Below are the code and all the weights of a small trained network. Each question names an input and a class and asks about switching units off, where a switched-off unit gives its printed mean instead of its output.

import numpy as np


def w(rows, s, z=0):
    codes = np.array(rows[::2]) - 128.0
    scale = np.full(codes.shape[1], s)
    scale[-1] = z or s
    return codes * scale


def norm(h):
    return h / np.sqrt((h * h).mean(-1, keepdims=True) + 1e-5)


def f(y):
    return np.maximum(y, 0)


def log_softmax(a):
    a = a - a.max(-1, keepdims=True)
    return a - np.log(np.exp(a).sum(-1, keepdims=True))


def net(x, mask):
    res = np.array(x, float).reshape(1, 3) / 4 @ E
    u = 0
    for l in range(3):
        y = f(norm(res) @ A[l][:, :-1].T + A[l][:, -1])
        res = res + np.where(mask[u : u + 12], y, B[l][:, -1]) @ B[l][:, :-1]
        u += 12
    return log_softmax(norm(res)[-1] @ U[:, :-1].T + U[:, -1])


A, B = {}, {}
E = w([
[221,151,131,81,184,103,176,62,103],'x0',
[151,134,91,148,117,189,154,88,178],'x1',
[54,130,146,159,249,132,179,170,131],'x2',
],0.013)
A[0] = w([
[119,152,96,108,42,111,139,163,137,115],'0.n0',
[121,168,91,199,187,102,158,174,109,97],'0.n1',
[99,113,154,107,75,193,179,82,179,111],'0.n2',
[186,156,115,154,139,156,68,91,154,9],'0.n3',
[129,114,102,187,112,209,131,91,239,85],'0.n4',
[111,138,52,173,21,80,75,196,170,109],'0.n5',
[171,229,147,88,226,85,168,48,98,108],'0.n6',
[93,113,141,105,101,51,59,230,99,130],'0.n7',
[182,185,125,75,153,91,108,169,180,8],'0.n8',
[151,129,174,84,62,130,117,80,187,98],'0.n9',
[45,51,126,254,136,178,118,223,146,116],'0.n10',
[168,150,113,96,116,100,89,125,91,83],'0.n11',
],0.0071,0.014)
B[0] = w([
[152,87,194,120,149,116,125,130,191,166],'0.n0',
[169,71,135,101,181,171,96,138,177,164],'0.n1',
[151,194,99,155,138,140,101,174,103,157],'0.n2',
[104,192,143,249,124,197,137,145,218,128],'0.n3',
[165,225,2,162,142,159,99,157,119,170],'0.n4',
[85,92,194,173,71,142,109,33,71,208],'0.n5',
[70,123,157,208,94,140,88,56,121,209],'0.n6',
[156,231,25,172,137,155,84,173,115,217],'0.n7',
[152,101,81,139,74,142,91,232,174,128],'0.n8',
[158,114,187,123,164,158,87,127,174,164],'0.n9',
[85,136,210,194,99,125,123,46,109,255],'0.n10',
[129,82,173,171,180,187,61,78,114,142],'0.n11',
],0.0084,0.0085)
A[1] = w([
[132,105,140,77,123,118,163,78,114,112],'1.n0',
[129,126,144,105,121,43,101,162,58,109],'1.n1',
[126,97,188,131,124,127,118,96,136,122],'1.n2',
[122,148,71,121,115,148,124,197,104,56],'1.n3',
[150,111,122,55,108,22,223,135,234,3],'1.n4',
[161,175,140,91,164,98,184,75,90,146],'1.n5',
[141,110,148,141,157,133,140,145,162,94],'1.n6',
[101,40,72,119,162,138,208,252,182,23],'1.n7',
[96,113,156,121,163,128,203,164,162,114],'1.n8',
[152,69,121,77,76,127,119,140,114,111],'1.n9',
[153,158,142,141,154,150,91,114,121,122],'1.n10',
[144,148,105,137,107,135,94,99,106,150],'1.n11',
],0.017,0.015)
B[1] = w([
[112,103,147,165,79,112,104,73,90,152],'1.n0',
[175,177,70,160,179,198,67,132,149,162],'1.n1',
[111,152,125,158,91,101,164,122,106,197],'1.n2',
[107,98,157,192,126,102,149,58,122,133],'1.n3',
[109,108,140,113,6,113,145,106,114,128],'1.n4',
[81,115,149,186,100,194,60,77,86,195],'1.n5',
[111,109,137,108,158,119,125,133,109,138],'1.n6',
[87,70,138,80,137,50,95,77,246,128],'1.n7',
[155,76,156,74,176,115,114,130,170,163],'1.n8',
[128,85,163,74,183,88,82,186,182,152],'1.n9',
[139,120,110,145,151,87,149,116,118,211],'1.n10',
[113,106,141,93,162,105,147,130,129,246],'1.n11',
],0.016,0.012)
A[2] = w([
[154,143,123,126,127,114,167,103,66,149],'2.n0',
[153,188,53,129,146,177,107,123,146,135],'2.n1',
[154,115,106,123,82,126,83,111,131,149],'2.n2',
[54,209,54,10,43,34,251,212,227,5],'2.n3',
[120,147,146,127,164,162,180,126,106,137],'2.n4',
[137,81,75,59,91,102,184,223,127,12],'2.n5',
[154,168,131,143,111,59,196,117,113,92],'2.n6',
[159,125,81,129,109,183,177,94,143,127],'2.n7',
[165,99,139,81,119,108,104,122,140,98],'2.n8',
[115,107,156,134,171,81,129,130,140,125],'2.n9',
[146,115,118,140,169,100,107,78,111,151],'2.n10',
[81,209,130,90,97,99,201,144,226,6],'2.n11',
],0.021,0.018)
B[2] = w([
[114,147,98,139,93,157,126,154,167,163],'2.n0',
[173,182,78,122,150,148,138,196,99,174],'2.n1',
[117,112,143,138,172,127,140,117,134,189],'2.n2',
[226,31,220,221,225,218,34,5,218,128],'2.n3',
[165,105,114,102,147,101,86,134,138,163],'2.n4',
[187,65,193,212,172,219,61,78,175,128],'2.n5',
[153,136,77,88,93,162,160,183,178,134],'2.n6',
[110,175,105,147,174,128,78,163,98,148],'2.n7',
[151,94,164,89,175,124,144,150,153,152],'2.n8',
[173,117,129,95,101,127,145,103,128,186],'2.n9',
[124,138,126,103,112,107,156,167,136,248],'2.n10',
[201,53,229,220,186,246,25,15,223,128],'2.n11',
],0.022,0.017)
U = w([
[20,101,205,233,46,166,42,20,59,254],'0',
[208,10,201,23,225,57,121,161,221,41],'1',
[182,229,21,158,211,165,83,217,76,95],'2',
[169,154,59,56,4,140,219,179,215,70],'3',
],0.018,0.0054)

Each question gives the input, the list of numbers given to net, and the class t.
The units are the neurons (one row each of A and B). Each row of codes is followed by its name. A weight is (code - 128) times the scale printed after its matrix; where a second scale follows, it is the last column's (A, B and U).
mask holds one flag per neuron, layer by layer. A switched-off neuron (its flag False) gives its mean, the last column of its row in B, instead of its output. The means were averaged over made-up inputs and are rounded, as every weight is.
A unit's drop is (log p(t) with every unit on - log p(t) with that unit switched off) / (log p(t) with every unit on - log p(t) with every unit switched off).
The circuit of an input: a set's keep is (log p(t) with only the set's units on - log p(t) with every unit switched off) / (log p(t) with every unit on - log p(t) with every unit switched off). Starting from the 12 units with the biggest drops (on a tie, the unit counted first), units are removed one at a time, each time the one whose removal leaves the highest keep (on an exact tie, the one counted first), for as long as the keep stays at least 0.8.
units of the circuit, in order: the units of the circuit, biggest drop first
most important unit: the unit with the biggest drop
top k neurons: the k neurons with the biggest drops, biggest first
top k neurons in layer l: the k neurons of layer l with the biggest drops, biggest first
drop of u: that unit's drop, to one decimal
input [-1,2,-1], class 3: top 2 neurons in layer 1 => (1.n11; 1.n1)
input [7,-8,-3], class 2: top 3 neurons => (1.n1; 0.n10; 0.n5)
input [-2,3,-2], class 3: top 3 neurons => (1.n11; 1.n1; 0.n7)
input [7,8,8], class 1: most important unit => 1.n8
input [-5,-8,-7], class 2: top 2 neurons => (1.n1; 0.n7)
input [0,0,-3], class 3: top 2 neurons => (1.n2; 2.n6)
input [-2,7,7], class 1: top 3 neurons => (0.n7; 1.n8; 1.n1)
input [-6,-7,-7], class 1: top 2 neurons in layer 1 => (1.n9; 1.n11)
input [-3,2,2], class 3: top 3 neurons => (1.n5; 2.n6; 0.n10)
input [7,7,-2], class 0: top 3 neurons => (1.n5; 0.n7; 1.n0)
input [3,3,-2], class 3: top 3 neurons => (0.n6; 2.n10; 1.n11)
input [0,-3,1], class 3: top 2 neurons => (0.n7; 1.n3)
input [3,2,-3], class 3: top 2 neurons in layer 0 => (0.n9; 0.n6)
input [6,-1,2], class 0: most important unit => 1.n5
input [-8,8,1], class 0: top 4 neurons => (0.n10; 0.n5; 0.n7; 1.n1)
input [6,-6,2], class 0: top 3 neurons => (1.n5; 0.n7; 0.n6)
input [6,-8,-5], class 2: top 2 neurons => (1.n1; 0.n10)
input [-2,0,1], class 3: top 2 neurons => (1.n5; 2.n6)
input [-2,2,4], class 1: top 2 neurons in layer 0 => (0.n5; 0.n6)
input [-8,5,1], class 0: units of the circuit, in order => (0.n10)
input [3,-1,-3], class 3: top 2 neurons in layer 0 => (0.n6; 0.n11)
input [2,-6,-1], class 2: drop of 1.n1 => 4.3
input [-6,4,-2], class 0: drop of 0.n5 => 0.1
input [3,-2,2], class 3: drop of 0.n6 => 2.2
